Small tables with named rows and columns. After each table, cells are looked up by row and column.

doredu
|  | kun | roge | zom |
|---|---|---|---|
| nuvafo | 5765 | -2190 | -8514 |
| lusun | -335 | 144 | -3134 |
| rem | -2395 | -2478 | -333 |

What is the zom of nuvafo in doredu? -8514
What is the roge of nuvafo in doredu? -2190
What is the kun of nuvafo in doredu? 5765
What is the roge of lusun in doredu? 144
What is the roge of rem in doredu? -2478
What is the zom of lusun in doredu? -3134
What is the kun of rem in doredu? -2395
What is the kun of lusun in doredu? -335
What is the zom of rem in doredu? -333

Table miboril
|  | takami | refid | nomage | bise | rukid | zanok | litul |
|---|---|---|---|---|---|---|---|
| luvov | -164 | 273 | -190 | 95 | -175 | 156 | -24 |
| totul | -167 | 368 | -224 | 199 | -46 | 183 | 217 |
| napokam | -333 | 268 | -183 | 205 | -909 | -122 | -205 |
| riniser | -320 | 392 | -206 | 466 | -380 | 6 | 155 |
| ropum | 10 | 56 | -109 | -307 | -48 | 231 | -221 |
| suz | 172 | -473 | 213 | -680 | -175 | 137 | -956 |
| nokub | -318 | 356 | -208 | 402 | -450 | -21 | 102 |
| nar | -206 | 557 | -302 | 418 | 35 | 203 | 569 |
| nimidud | -238 | 612 | -329 | 492 | -2 | 177 | 625 |
| vem | -270 | 329 | -205 | 266 | -358 | 72 | 88 |
| fuva | -95 | 359 | -206 | 164 | 380 | 303 | 376 |
| matov | 276 | 156 | -98 | -285 | 719 | 489 | 90 |

What is the nomage of suz in miboril? 213
What is the bise of matov in miboril? -285
What is the litul of luvov in miboril? -24
What is the nomage of napokam in miboril? -183
What is the bise of ropum in miboril? -307
What is the nomage of luvov in miboril? -190

ked =
	fos	nitoz	kezeta	kav	ravapa	pez	votikik	rur	nuko	mib
bivam	80	78	149	81	134	188	156	157	191	138
gode	105	187	133	118	198	103	135	166	151	207
gur	152	103	92	195	149	129	174	195	146	103
tikiro	176	41	157	164	140	155	150	77	95	128
kaba	92	108	174	132	75	110	108	136	102	75
ral	134	176	129	193	103	146	134	175	59	152
tos	152	82	137	66	109	123	106	78	207	158
rebigu	141	99	142	71	152	106	93	171	99	104
foru	135	208	169	82	120	140	127	117	95	71
fidu	116	151	106	134	159	133	80	105	127	106
tama	158	175	173	165	87	126	124	93	188	160
mabe	129	119	71	89	97	65	179	133	143	95
bege	93	121	114	121	85	91	112	88	46	193

What is the votikik of kaba in ked?
108
What is the rur of gur in ked?
195
What is the votikik of gur in ked?
174
What is the votikik of bege in ked?
112
What is the kav of ral in ked?
193
What is the ravapa of gode in ked?
198
What is the ravapa of tikiro in ked?
140
What is the kav of tama in ked?
165
What is the pez of ral in ked?
146
What is the fos of tos in ked?
152
What is the votikik of bivam in ked?
156
What is the kav of bege in ked?
121
What is the kav of gur in ked?
195
What is the kezeta of tikiro in ked?
157
What is the nitoz of ral in ked?
176
What is the ravapa of gur in ked?
149
What is the pez of tikiro in ked?
155
What is the mib of bivam in ked?
138
What is the nuko of gur in ked?
146
What is the fos of foru in ked?
135

Table vavam
|  | bemi | zurego | kelekos | dubisov | dat | vivov | lok |
|---|---|---|---|---|---|---|---|
| sol | 58543 | 40076 | 40581 | 61835 | 38725 | 34743 | 50987 |
| gesadis | 40704 | 69196 | 48626 | 50967 | 68254 | 44750 | 36194 |
| tarot | 67985 | 72305 | 27783 | 51410 | 36219 | 50309 | 28231 |
| beda | 77790 | 41662 | 54110 | 60678 | 11032 | 40607 | 54222 |
| komid | 65393 | 45565 | 44251 | 24261 | 57853 | 34105 | 75599 |
| bilomut | 65046 | 35572 | 52959 | 43084 | 28181 | 58696 | 57126 |
| moduvuv | 75226 | 35036 | 34774 | 51311 | 47363 | 67649 | 44872 |
| lag | 35805 | 61128 | 35989 | 36239 | 46306 | 29542 | 44782 |
| fabufi | 39213 | 58703 | 45182 | 41825 | 72240 | 36126 | 56691 |
| kup | 63569 | 51469 | 47410 | 64905 | 26909 | 23912 | 40373 |

What is the vivov of lag in vavam? 29542
What is the dat of fabufi in vavam? 72240
What is the zurego of gesadis in vavam? 69196
What is the bemi of lag in vavam? 35805
What is the zurego of tarot in vavam? 72305
What is the zurego of lag in vavam? 61128
What is the kelekos of kup in vavam? 47410
What is the lok of lag in vavam? 44782
What is the zurego of fabufi in vavam? 58703
Row with the largest dubisov: kup

